Below are the code and all the weights of a small trained network. Each question names an input and a class and asks about switching units off, where a switched-off unit gives its printed mean instead of its output.

import numpy as np


def w(rows, s, z=0):
    codes = np.array(rows[::2]) - 128.0
    scale = np.full(codes.shape[1], s)
    scale[-1] = z or s
    return codes * scale


def f(y):
    return y / 2 * (1 + np.tanh(0.7978845608 * (y + 0.044715 * y**3)))


def log_softmax(a):
    a = a - a.max(-1, keepdims=True)
    return a - np.log(np.exp(a).sum(-1, keepdims=True))


def net(x, mask):
    res = np.array(x, float).reshape(1, 6) / 4 @ E
    y = f(res @ A[0][:, :-1].T + A[0][:, -1])
    res = res + np.where(mask, y, B[0][:, -1]) @ B[0][:, :-1]
    return log_softmax(res[-1] @ U[:, :-1].T + U[:, -1])


A, B = {}, {}
E = w([
[159,73,142,112,94,129,68,131,159,162,117,143],'x0',
[228,248,137,203,96,118,148,168,254,93,74,227],'x1',
[119,133,146,119,74,113,125,101,130,107,150,183],'x2',
[118,165,180,137,108,153,134,103,114,119,127,129],'x3',
[147,128,220,142,77,124,110,156,104,137,92,74],'x4',
[188,171,69,177,48,129,191,64,172,233,208,73],'x5',
],0.0098)
A[0] = w([
[198,209,129,208,144,119,152,171,254,105,15,182,140],'N1',
[112,132,102,25,133,120,65,47,86,113,164,70,125],'N2',
[130,134,80,144,211,156,116,140,115,122,105,176,76],'N3',
[60,18,112,124,121,187,117,82,105,136,162,76,211],'N4',
[100,115,89,205,70,152,131,47,200,183,134,92,24],'N5',
[74,95,173,123,191,162,94,173,144,68,114,161,5],'N6',
[133,90,177,33,147,84,131,94,32,155,207,84,193],'N7',
[228,166,64,167,64,99,165,89,87,184,233,71,66],'N8',
[201,130,117,177,136,74,90,181,190,107,132,209,233],'N9',
[94,122,119,76,144,114,103,144,108,37,23,162,73],'N10',
[140,93,144,105,194,165,71,141,45,27,44,225,36],'N11',
[135,66,82,118,169,90,184,165,164,136,139,114,113],'N12',
[161,206,148,132,94,136,104,186,167,156,145,197,218],'N13',
],0.0072,0.0011)
B[0] = w([
[17,216,135,113,201,12,61,60,61,136,122,51,248],'N1',
[131,190,182,134,168,122,100,30,146,102,80,126,182],'N2',
[76,58,168,82,103,136,123,95,176,170,129,110,152],'N3',
[84,181,130,100,124,78,47,105,71,46,177,74,202],'N4',
[203,87,124,112,126,216,182,135,140,212,204,144,181],'N5',
[150,135,86,186,136,178,185,147,164,211,97,108,179],'N6',
[49,180,190,75,188,94,57,78,109,99,173,97,200],'N7',
[227,78,104,134,83,186,219,255,104,226,116,122,212],'N8',
[77,117,117,137,149,99,111,97,110,126,160,95,202],'N9',
[177,40,123,151,123,158,197,165,144,185,95,158,188],'N10',
[200,39,52,228,16,179,179,216,153,122,53,120,210],'N11',
[126,133,74,155,153,102,146,143,137,138,153,53,147],'N12',
[152,145,181,89,170,116,136,61,118,134,141,135,190],'N13',
],0.0076,0.017)
U = w([
[63,188,133,102,194,2,45,42,109,67,129,149,254],'0',
[210,80,104,169,51,214,185,210,138,179,91,163,2],'1',
],0.0086,0.00085)

Each question gives the input, the list of numbers given to net, and the class t.
The units are the neurons (one row each of A and B). Each row of codes is followed by its name. A weight is (code - 128) times the scale printed after its matrix; where a second scale follows, it is the last column's (A, B and U).
mask holds one flag per neuron, in row order. A switched-off neuron (its flag False) gives its mean, the last column of its row in B, instead of its output. The means were averaged over made-up inputs and are rounded, as every weight is.
A unit's drop is (log p(t) with every unit on - log p(t) with that unit switched off) / (log p(t) with every unit on - log p(t) with every unit switched off).
most important unit: the unit with the biggest drop
k most important neurons: the k neurons with the biggest drops, biggest first
drop of u: that unit's drop, to one decimal
input [7,7,-8,3,5,5], class 0: most important unit	N1
input [2,8,-2,-5,3,8], class 0: 2 most important neurons	[N1 N11]
input [6,-3,4,-7,-4,-4], class 1: 2 most important neurons	[N1 N11]
input [-5,7,-7,-5,4,7], class 0: 3 most important neurons	[N1 N11 N10]
input [7,5,-6,5,-7,-6], class 1: 2 most important neurons	[N11 N10]
input [-7,6,6,7,3,6], class 0: 3 most important neurons	[N1 N11 N13]
input [2,7,4,-4,-6,7], class 0: 4 most important neurons	[N1 N11 N9 N13]
input [1,8,-4,-8,-3,8], class 0: 3 most important neurons	[N1 N11 N9]
input [6,4,-8,2,-1,3], class 0: drop of N1	0.8
input [3,8,0,-3,-4,6], class 0: drop of N1	3.4
input [-3,-4,1,-4,-1,7], class 1: drop of N8	2.3
